Here is a tiny trained network, its code and every weight. The questions are about switching its units off for an input and a target symbol, where a switched-off unit gives its printed mean instead of its output.

import numpy as np


def w(rows, s, z=0):
    codes = np.array(rows[::2]) - 128.0
    scale = np.full(codes.shape[1], s)
    scale[-1] = z or s
    return codes * scale


def norm(h):
    return h / np.sqrt((h * h).mean(-1, keepdims=True) + 1e-5)


def f(y):
    return y / 2 * (1 + np.tanh(0.7978845608 * (y + 0.044715 * y**3)))


def softmax(a):
    e = np.exp(a - a.max(-1, keepdims=True))
    return e / e.sum(-1, keepdims=True)


def log_softmax(a):
    a = a - a.max(-1, keepdims=True)
    return a - np.log(np.exp(a).sum(-1, keepdims=True))


def net(x, mask):
    ids = ['αβγδεζηξφψ'.index(c) for c in x.split()]
    T = len(ids)
    res = E[ids] + P[:T]
    r = norm(res)
    for j in range(2):
        rows = slice(2 * j, 2 * j + 2)
        q, k, v = (r @ M[0][rows].T for M in (Q, K, V))
        z = softmax(np.where(np.tri(T) > 0, q @ k.T / 2**0.5, -1e9)) @ v
        o = O[0][rows]
        res = res + np.where(mask[j], z, o[:, -1]) @ o[:, :-1]
    y = f(norm(res) @ A[0][:, :-1].T + A[0][:, -1])
    res = res + np.where(mask[2:14], y, B[0][:, -1]) @ B[0][:, :-1]
    return log_softmax(norm(res)[-1] @ U[:, :-1].T + U[:, -1])


Q, K, V, O, A, B = {}, {}, {}, {}, {}, {}
E = w([
[130,244,130],'α',
[160,96,102],'β',
[129,242,128],'γ',
[130,245,132],'δ',
[167,103,94],'ε',
[135,179,110],'ζ',
[176,108,103],'η',
[70,66,83],'ξ',
[131,58,218],'φ',
[1,120,211],'ψ',
],0.0084)
P = w([
[120,56,137],'0',
[129,76,137],'1',
[129,97,138],'2',
[134,114,127],'3',
[138,128,127],'4',
[141,146,128],'5',
[143,155,127],'6',
[143,163,123],'7',
[148,175,124],'8',
[146,183,125],'9',
[154,198,120],'10',
[168,232,103],'11',
[182,242,122],'12',
[206,254,141],'13',
],0.006)
Q[0] = w([
[6,47,142],'h1',
[78,156,150],'h1',
[136,124,164],'h2',
[143,109,122],'h2',
],0.011)
K[0] = w([
[142,77,248],'h1',
[167,114,170],'h1',
[143,128,116],'h2',
[144,130,158],'h2',
],0.012)
V[0] = w([
[17,122,87],'h1',
[192,156,222],'h1',
[47,89,254],'h2',
[139,106,198],'h2',
],0.006)
O[0] = w([
[2,115,65,81],'h1',
[169,117,175,113],'h1',
[98,181,213,5],'h2',
[132,176,179,103],'h2',
],0.0076,0.0029)
A[0] = w([
[168,80,139,216],'n1',
[138,112,130,1],'n2',
[18,109,127,67],'n3',
[34,158,228,74],'n4',
[121,225,166,52],'n5',
[112,153,128,5],'n6',
[151,120,230,158],'n7',
[97,141,56,176],'n8',
[17,149,191,56],'n9',
[2,124,36,98],'n10',
[74,186,140,116],'n11',
[183,105,95,151],'n12',
],0.0084,0.0032)
B[0] = w([
[66,190,126,224],'n1',
[150,115,94,92],'n2',
[219,180,112,130],'n3',
[154,221,149,139],'n4',
[125,24,96,157],'n5',
[138,64,75,90],'n6',
[48,134,159,137],'n7',
[127,176,121,209],'n8',
[173,254,111,133],'n9',
[114,202,100,183],'n10',
[104,117,84,130],'n11',
[108,185,141,252],'n12',
],0.0056,0.0035)
U = w([
[255,99,130,158],'α',
[167,101,99,81],'β',
[133,82,101,106],'γ',
[128,106,116,76],'δ',
[138,90,131,130],'ε',
[25,149,25,145],'ζ',
[116,149,177,255],'η',
[95,227,167,107],'ξ',
[132,135,123,18],'φ',
[114,73,116,94],'ψ',
],0.012,0.0064)

Each question gives the input, a string of symbols that net reads in full, and the target symbol t.
The units are the heads (2 rows each of Q, K, V and O) and the neurons (one row each of A and B). Each row of codes is followed by its name. A weight is (code - 128) times the scale printed after its matrix; where a second scale follows, it is the last column's (O, A, B and U).
mask holds one flag per unit, heads first, then neurons. A switched-off unit (its flag False) gives its mean, the last column of its rows in O or B, instead of its output. The means were averaged over made-up inputs and are rounded, as every weight is.
A unit's drop is (log p(t) with every unit on - log p(t) with that unit switched off) / (log p(t) with every unit on - log p(t) with every unit switched off).
The circuit of an input: a set's keep is (log p(t) with only the set's units on - log p(t) with every unit switched off) / (log p(t) with every unit on - log p(t) with every unit switched off). Starting from the 12 units with the biggest drops (on a tie, the unit counted first), units are removed one at a time, each time the one whose removal leaves the highest keep (on an exact tie, the one counted first), for as long as the keep stays at least 0.8.
units of the circuit, in order: the units of the circuit, biggest drop first
k most important neurons: the k neurons with the biggest drops, biggest first
heads that matter: for each layer, one digit per head in row order, 1 if its drop is at least 0.15 and else 0, layers parted by /
drop of u: that unit's drop, to one decimal
input ξ φ η β β ξ γ, target ζ: 2 most important neurons => [n5, n11]
input ε ψ ψ φ, target ξ: heads that matter => 01
input γ φ η, target η: units of the circuit, in order => [h2, n7]
input ζ φ γ η δ, target ζ: heads that matter => 10
input δ η ψ φ ε, target ξ: most important neuron => [n1]
input ξ α γ η ψ β, target ξ: units of the circuit, in order => [n1, h2, n12]
input η η φ ξ ξ, target η: units of the circuit, in order => [h2, h1]
input δ ξ ξ δ η δ φ ξ, target η: units of the circuit, in order => [h1, h2]
input η η η δ, target α: 3 most important neurons => [n5, n1, n10]
input α ψ η γ ψ ε, target ξ: units of the circuit, in order => [h2, n1]
input γ η φ η, target η: 2 most important neurons => [n1, n7]
input γ ξ δ η α η γ, target α: 4 most important neurons => [n1, n5, n10, n12]
input η β β η η γ η ζ ξ φ β η ζ, target α: 2 most important neurons => [n1, n10]
input γ φ β, target η: units of the circuit, in order => [h2]
input γ ξ ψ ξ ξ α, target ζ: 4 most important neurons => [n5, n11, n12, n6]
input η ψ ξ φ γ ψ ε α δ ε ζ, target α: 2 most important neurons => [n5, n1]
input η η γ ψ β, target ξ: drop of n1 => 0.6
input η ξ ξ β β η γ ξ δ η ξ β ε, target ζ: drop of h1 => 1.0
input ε ε η η γ ξ γ β α α η ε η γ, target α: drop of n5 => 0.2
input ζ ε ε η ε γ ξ δ η η η η β, target ζ: most important neuron => [n3]
